Below is a small trained network, with its code and all its weights. Each question gives an input and a class and asks what happens when units are switched off, that is, made to give their printed mean instead of their output.

import numpy as np


def w(rows, s, z=0):
    codes = np.array(rows[::2]) - 128.0
    scale = np.full(codes.shape[1], s)
    scale[-1] = z or s
    return codes * scale


def norm(h):
    return h / np.sqrt((h * h).mean(-1, keepdims=True) + 1e-5)


def f(y):
    return y / 2 * (1 + np.tanh(0.7978845608 * (y + 0.044715 * y**3)))


def log_softmax(a):
    a = a - a.max(-1, keepdims=True)
    return a - np.log(np.exp(a).sum(-1, keepdims=True))


def net(x, mask):
    res = np.array(x, float).reshape(1, 2) / 4 @ E
    u = 0
    for l in range(2):
        y = f(norm(res) @ A[l][:, :-1].T + A[l][:, -1])
        res = res + np.where(mask[u : u + 12], y, B[l][:, -1]) @ B[l][:, :-1]
        u += 12
    return log_softmax(norm(res)[-1] @ U[:, :-1].T + U[:, -1])


A, B = {}, {}
E = w([
[253,191,6,169],'x0',
[29,196,61,138],'x1',
],0.0047)
A[0] = w([
[160,70,179,89,87],'L0N0',
[67,29,172,121,27],'L0N1',
[255,158,157,79,97],'L0N2',
[53,178,96,147,2],'L0N3',
[56,149,77,80,20],'L0N4',
[178,43,126,139,98],'L0N5',
[170,104,44,158,180],'L0N6',
[64,39,105,145,60],'L0N7',
[173,7,109,149,75],'L0N8',
[32,89,127,207,17],'L0N9',
[42,194,99,145,87],'L0N10',
[74,79,88,82,85],'L0N11',
],0.0074,0.0023)
B[0] = w([
[78,254,108,173,195],'L0N0',
[182,197,119,94,215],'L0N1',
[94,23,141,108,252],'L0N2',
[183,118,197,194,158],'L0N3',
[160,100,148,234,151],'L0N4',
[44,116,212,164,185],'L0N5',
[58,208,104,21,232],'L0N6',
[209,135,121,72,142],'L0N7',
[82,97,67,255,183],'L0N8',
[138,90,144,46,156],'L0N9',
[145,59,239,169,196],'L0N10',
[203,79,129,116,135],'L0N11',
],0.0044,0.0035)
A[1] = w([
[131,122,142,218,255],'L1N0',
[131,119,101,108,111],'L1N1',
[171,152,84,164,106],'L1N2',
[135,96,119,146,102],'L1N3',
[52,112,170,106,107],'L1N4',
[47,155,94,139,120],'L1N5',
[180,120,51,185,170],'L1N6',
[150,138,104,180,30],'L1N7',
[149,135,126,125,113],'L1N8',
[248,166,151,146,138],'L1N9',
[188,135,141,122,149],'L1N10',
[220,129,157,132,139],'L1N11',
],0.015,0.0052)
B[1] = w([
[61,120,152,218,254],'L1N0',
[134,221,185,60,133],'L1N1',
[199,1,212,98,174],'L1N2',
[99,133,212,142,134],'L1N3',
[207,135,86,116,232],'L1N4',
[3,236,57,130,166],'L1N5',
[199,50,218,126,225],'L1N6',
[149,52,129,152,127],'L1N7',
[85,149,152,82,123],'L1N8',
[8,239,63,97,171],'L1N9',
[71,159,135,98,147],'L1N10',
[103,190,48,153,160],'L1N11',
],0.0064,0.0068)
U = w([
[227,123,154,2,185],'0',
[121,82,190,211,149],'1',
[59,206,88,112,161],'2',
[154,87,55,114,1],'3',
],0.017,0.0075)

Each question gives the input, the list of numbers given to net, and the class t.
The units are the neurons (one row each of A and B). Each row of codes is followed by its name. A weight is (code - 128) times the scale printed after its matrix; where a second scale follows, it is the last column's (A, B and U).
mask holds one flag per neuron, layer by layer. A switched-off neuron (its flag False) gives its mean, the last column of its row in B, instead of its output. The means were averaged over made-up inputs and are rounded, as every weight is.
A unit's drop is (log p(t) with every unit on - log p(t) with that unit switched off) / (log p(t) with every unit on - log p(t) with every unit switched off).
The circuit of an input: a set's keep is (log p(t) with only the set's units on - log p(t) with every unit switched off) / (log p(t) with every unit on - log p(t) with every unit switched off). Starting from the 12 units with the biggest drops (on a tie, the unit counted first), units are removed one at a time, each time the one whose removal leaves the highest keep (on an exact tie, the one counted first), for as long as the keep stays at least 0.8.
units of the circuit, in order: the units of the circuit, biggest drop first
top k neurons: the k neurons with the biggest drops, biggest first
k most important neurons of layer l: the k neurons of layer l with the biggest drops, biggest first
drop when u is switched off: that unit's drop, to one decimal
input [4,6], class 1: units of the circuit, in order : [L1N6]
input [-7,-5], class 0: units of the circuit, in order : [L1N0, L1N4]
input [-6,8], class 1: top 4 neurons : [L0N4, L0N6, L0N10, L0N3]
input [7,-8], class 1: 3 most important neurons of layer 1 : [L1N4, L1N6, L1N2]
input [7,6], class 0: units of the circuit, in order : [L1N2, L1N6]
input [-7,7], class 0: top 3 neurons : [L0N9, L0N8, L1N0]
input [-2,8], class 1: top 2 neurons : [L0N10, L0N3]
input [-3,-1], class 2: top 4 neurons : [L0N1, L0N2, L0N6, L0N7]
input [-7,8], class 1: 3 most important neurons of layer 0 : [L0N10, L0N6, L0N4]
input [-3,-2], class 2: 2 most important neurons of layer 1 : [L1N6, L1N2]
input [5,-8], class 1: top 2 neurons : [L0N8, L1N6]
input [0,-3], class 2: top 2 neurons : [L0N0, L1N5]
input [-2,-3], class 2: 2 most important neurons of layer 0 : [L0N0, L0N10]
input [1,5], class 1: top neuron : [L0N1]
input [1,8], class 1: 2 most important neurons of layer 0 : [L0N3, L0N4]
input [6,3], class 0: top 2 neurons : [L1N2, L1N6]
input [-7,5], class 0: 2 most important neurons of layer 1 : [L1N0, L1N4]
input [2,4], class 1: 2 most important neurons of layer 0 : [L0N4, L0N1]
input [2,-3], class 2: 2 most important neurons of layer 0 : [L0N6, L0N10]
input [0,-1], class 2: most important neuron of layer 1 : [L1N5]
input [-7,-4], class 0: drop when L1N0 is switched off : 0.1
input [6,4], class 0: drop when L1N6 is switched off : 0.3
input [4,8], class 1: drop when L1N2 is switched off : 0.1
input [-6,-6], class 0: drop when L0N7 is switched off : 0.1
